Here is a tiny trained network, its code and every weight. The questions are about switching its units off for an input and a class, where a switched-off unit gives its printed mean instead of its output.

import numpy as np


def w(rows, s, z=0):
    codes = np.array(rows[::2]) - 128.0
    scale = np.full(codes.shape[1], s)
    scale[-1] = z or s
    return codes * scale


def f(y):
    return np.maximum(y, 0)


def log_softmax(a):
    a = a - a.max(-1, keepdims=True)
    return a - np.log(np.exp(a).sum(-1, keepdims=True))


def net(x, mask):
    res = np.array(x, float).reshape(1, 8) / 4 @ E
    y = f(res @ A[0][:, :-1].T + A[0][:, -1])
    res = res + np.where(mask, y, B[0][:, -1]) @ B[0][:, :-1]
    return log_softmax(res[-1] @ U[:, :-1].T + U[:, -1])


A, B = {}, {}
E = w([
[108,106,118,83,148,125,5],'x0',
[141,155,209,122,147,127,111],'x1',
[205,178,129,93,147,80,134],'x2',
[113,182,152,168,197,96,177],'x3',
[227,71,72,134,174,102,134],'x4',
[95,162,100,46,126,180,161],'x5',
[124,188,89,121,139,170,146],'x6',
[107,93,173,148,171,240,136],'x7',
],0.013)
A[0] = w([
[58,64,141,222,122,177,163,137],'neuron 0',
[116,122,51,117,136,219,110,136],'neuron 1',
[107,101,122,191,114,160,143,155],'neuron 2',
[119,131,121,152,130,94,10,114],'neuron 3',
[79,181,144,122,136,126,158,166],'neuron 4',
[128,141,118,151,114,109,39,141],'neuron 5',
[135,77,93,193,115,99,142,254],'neuron 6',
[58,169,161,93,116,204,115,129],'neuron 7',
[156,186,126,103,158,115,124,143],'neuron 8',
[92,148,107,103,54,94,136,220],'neuron 9',
[140,192,123,155,181,136,124,84],'neuron 10',
[134,113,154,147,197,90,100,98],'neuron 11',
[130,152,116,131,138,158,164,146],'neuron 12',
[155,156,118,174,139,113,90,6],'neuron 13',
[171,76,81,92,105,150,118,176],'neuron 14',
[66,152,163,78,111,188,111,146],'neuron 15',
[84,170,166,71,117,201,106,215],'neuron 16',
[103,118,90,98,176,167,128,144],'neuron 17',
[147,157,106,86,87,76,115,140],'neuron 18',
[208,84,125,123,128,162,71,108],'neuron 19',
[207,103,133,127,120,125,98,132],'neuron 20',
[84,111,62,93,149,228,133,171],'neuron 21',
[108,119,132,110,143,99,74,124],'neuron 22',
[87,116,143,100,172,151,120,116],'neuron 23',
[142,169,105,114,162,148,124,135],'neuron 24',
[105,168,58,106,45,92,126,191],'neuron 25',
[117,112,146,130,216,77,104,120],'neuron 26',
[156,129,103,74,99,79,133,21],'neuron 27',
[115,181,129,128,128,113,138,143],'neuron 28',
[77,156,149,155,144,139,130,99],'neuron 29',
[150,118,153,141,105,119,155,149],'neuron 30',
[91,113,122,168,121,115,106,38],'neuron 31',
[114,130,70,92,73,139,160,146],'neuron 32',
[149,92,133,119,173,82,86,55],'neuron 33',
],0.014,0.0042)
B[0] = w([
[34,146,181,182,113,246,91,228],'neuron 0',
[109,120,95,107,140,70,164,209],'neuron 1',
[88,110,173,120,128,167,89,181],'neuron 2',
[82,102,71,218,193,152,125,223],'neuron 3',
[137,96,116,128,117,129,191,204],'neuron 4',
[119,94,86,179,188,146,163,199],'neuron 5',
[95,136,177,100,120,158,99,203],'neuron 6',
[48,121,220,68,98,132,217,248],'neuron 7',
[163,120,96,159,117,154,150,186],'neuron 8',
[120,85,86,129,200,148,109,208],'neuron 9',
[169,139,101,179,104,122,139,180],'neuron 10',
[100,124,90,110,204,95,151,183],'neuron 11',
[140,139,143,164,131,112,135,174],'neuron 12',
[141,128,123,164,131,120,172,157],'neuron 13',
[143,138,147,64,124,101,128,198],'neuron 14',
[38,152,200,128,75,119,185,239],'neuron 15',
[123,120,170,127,81,112,225,252],'neuron 16',
[135,132,107,137,157,111,152,182],'neuron 17',
[109,80,126,126,147,167,94,203],'neuron 18',
[106,70,103,39,91,124,159,202],'neuron 19',
[139,111,121,110,104,110,114,189],'neuron 20',
[87,144,117,133,170,45,210,233],'neuron 21',
[102,144,142,160,144,140,132,185],'neuron 22',
[135,160,147,118,121,119,143,177],'neuron 23',
[141,137,84,134,103,115,147,169],'neuron 24',
[91,61,20,115,153,129,91,222],'neuron 25',
[81,146,148,155,218,85,113,186],'neuron 26',
[117,94,165,97,119,149,97,181],'neuron 27',
[120,89,75,168,119,130,163,176],'neuron 28',
[108,136,131,112,110,137,150,182],'neuron 29',
[132,138,123,127,157,138,120,161],'neuron 30',
[118,122,98,136,120,141,118,152],'neuron 31',
[131,130,96,118,183,138,86,192],'neuron 32',
[59,99,171,88,146,119,151,183],'neuron 33',
],0.011,0.017)
U = w([
[124,155,154,231,167,177,93,188],'0',
[223,125,65,212,152,112,131,87],'1',
[131,143,184,115,6,151,164,89],'2',
[188,94,131,44,108,169,41,10],'3',
[144,146,132,102,176,3,157,111],'4',
[111,73,110,124,171,124,117,251],'5',
],0.012,0.0021)

Each question gives the input, the list of numbers given to net, and the class t.
The units are the neurons (one row each of A and B). Each row of codes is followed by its name. A weight is (code - 128) times the scale printed after its matrix; where a second scale follows, it is the last column's (A, B and U).
mask holds one flag per neuron, in row order. A switched-off neuron (its flag False) gives its mean, the last column of its row in B, instead of its output. The means were averaged over made-up inputs and are rounded, as every weight is.
A unit's drop is (log p(t) with every unit on - log p(t) with that unit switched off) / (log p(t) with every unit on - log p(t) with every unit switched off).
The circuit of an input: a set's keep is (log p(t) with only the set's units on - log p(t) with every unit switched off) / (log p(t) with every unit on - log p(t) with every unit switched off). Starting from the 12 units with the biggest drops (on a tie, the unit counted first), units are removed one at a time, each time the one whose removal leaves the highest keep (on an exact tie, the one counted first), for as long as the keep stays at least 0.8.
circuit, biggest first: the units of the circuit, biggest drop first
top k neurons: the k neurons with the biggest drops, biggest first
drop of u: that unit's drop, to one decimal
input [-3,-6,-6,3,6,0,-5,4], class 0: circuit, biggest first => neuron 0
input [6,6,0,-7,2,-1,4,2], class 4: circuit, biggest first => neuron 0; neuron 25; neuron 14
input [4,5,2,2,-2,2,-1,-2], class 0: circuit, biggest first => neuron 19; neuron 1; neuron 25
input [-3,2,-1,1,0,0,-1,1], class 0: top 2 neurons => neuron 7; neuron 16
input [8,0,0,-5,-4,1,4,0], class 4: top 4 neurons => neuron 21; neuron 0; neuron 16; neuron 1
input [0,-7,8,7,6,-6,-7,-6], class 5: top 2 neurons => neuron 18; neuron 21
input [-5,-6,3,4,3,7,2,1], class 1: top 2 neurons => neuron 7; neuron 15
input [8,1,1,-3,-2,5,5,8], class 2: top 2 neurons => neuron 15; neuron 7
input [1,-2,8,1,-1,-8,3,1], class 1: top 2 neurons => neuron 7; neuron 0
input [-6,6,1,-4,-6,0,-1,-5], class 5: top 2 neurons => neuron 9; neuron 25
input [-3,-1,2,7,-3,-3,-5,-2], class 0: top 2 neurons => neuron 21; neuron 1
input [-4,0,-2,-3,-2,6,4,-4], class 4: top 3 neurons => neuron 0; neuron 21; neuron 3
input [8,1,-6,-1,-1,5,5,2], class 4: top 2 neurons => neuron 21; neuron 1
input [-1,-7,8,4,-5,6,5,4], class 4: circuit, biggest first => neuron 21
input [-7,-5,7,1,4,3,1,7], class 1: top 2 neurons => neuron 7; neuron 15
input [-6,-1,3,1,-3,-3,6,-7], class 1: drop of neuron 7 => 0.1
input [0,-3,5,3,-1,6,-2,2], class 4: drop of neuron 0 => 0.6
input [-4,-7,8,3,4,-7,-2,3], class 4: drop of neuron 25 => 0.1
